Below are the code and all the weights of a small trained network. Each question names an input and a class and asks about switching units off, where a switched-off unit gives its printed mean instead of its output.

import numpy as np


def w(rows, s, z=0):
    codes = np.array(rows[::2]) - 128.0
    scale = np.full(codes.shape[1], s)
    scale[-1] = z or s
    return codes * scale


def f(y):
    return np.maximum(y, 0)


def log_softmax(a):
    a = a - a.max(-1, keepdims=True)
    return a - np.log(np.exp(a).sum(-1, keepdims=True))


def net(x, mask):
    res = np.array(x, float).reshape(1, 5) / 4 @ E
    y = f(res @ A[0][:, :-1].T + A[0][:, -1])
    res = res + np.where(mask, y, B[0][:, -1]) @ B[0][:, :-1]
    return log_softmax(res[-1] @ U[:, :-1].T + U[:, -1])


A, B = {}, {}
E = w([
[160,92,109,176],'x0',
[113,150,136,98],'x1',
[189,229,196,232],'x2',
[175,164,87,66],'x3',
[25,187,2,162],'x4',
],0.0088)
A[0] = w([
[113,160,97,152,95],'N1',
[167,109,184,113,73],'N2',
[115,143,104,138,133],'N3',
[197,96,227,98,44],'N4',
[84,179,54,169,39],'N5',
[144,108,127,158,111],'N6',
[150,165,146,166,118],'N7',
[99,157,84,161,4],'N8',
[175,251,178,206,171],'N9',
[117,93,148,141,146],'N10',
[85,28,94,70,167],'N11',
],0.017,0.0025)
B[0] = w([
[159,117,91,201,163],'N1',
[61,194,142,169,188],'N2',
[96,108,178,183,154],'N3',
[136,210,108,249,236],'N4',
[173,249,148,169,204],'N5',
[106,210,83,33,147],'N6',
[122,61,184,106,174],'N7',
[114,152,150,205,171],'N8',
[123,18,96,2,252],'N9',
[189,168,107,75,156],'N10',
[140,37,137,49,249],'N11',
],0.013,0.016)
U = w([
[121,91,101,65,2],'0',
[123,248,114,217,254],'1',
],0.014,0.00072)

Each question gives the input, the list of numbers given to net, and the class t.
The units are the neurons (one row each of A and B). Each row of codes is followed by its name. A weight is (code - 128) times the scale printed after its matrix; where a second scale follows, it is the last column's (A, B and U).
mask holds one flag per neuron, in row order. A switched-off neuron (its flag False) gives its mean, the last column of its row in B, instead of its output. The means were averaged over made-up inputs and are rounded, as every weight is.
A unit's drop is (log p(t) with every unit on - log p(t) with that unit switched off) / (log p(t) with every unit on - log p(t) with every unit switched off).
unit that matters most: the unit with the biggest drop
top k neurons: the k neurons with the biggest drops, biggest first
drop of u: that unit's drop, to one decimal
input [-5,1,2,-7,-4], class 1: top 2 neurons -> (N4, N11)
input [7,1,2,0,-4], class 1: unit that matters most -> N4
input [-4,-6,8,-5,-8], class 0: top 2 neurons -> (N9, N7)
input [0,5,6,-6,5], class 0: top 2 neurons -> (N9, N4)
input [-8,-5,-3,5,6], class 1: top 2 neurons -> (N9, N5)
input [-8,7,-6,8,7], class 1: top 3 neurons -> (N5, N9, N8)
input [5,7,-7,-5,-8], class 1: top 2 neurons -> (N4, N9)
input [8,-5,4,-7,-4], class 0: top 3 neurons -> (N9, N5, N7)
input [2,5,6,-6,5], class 0: top 2 neurons -> (N9, N4)
input [-3,-7,-7,0,8], class 1: top 2 neurons -> (N5, N9)
input [7,4,7,1,-7], class 0: top 2 neurons -> (N9, N5)
input [7,0,8,-3,-1], class 0: drop of N9 -> 0.4
input [-4,-3,5,0,2], class 0: drop of N9 -> 0.2
input [5,0,8,2,4], class 0: drop of N9 -> 1.9
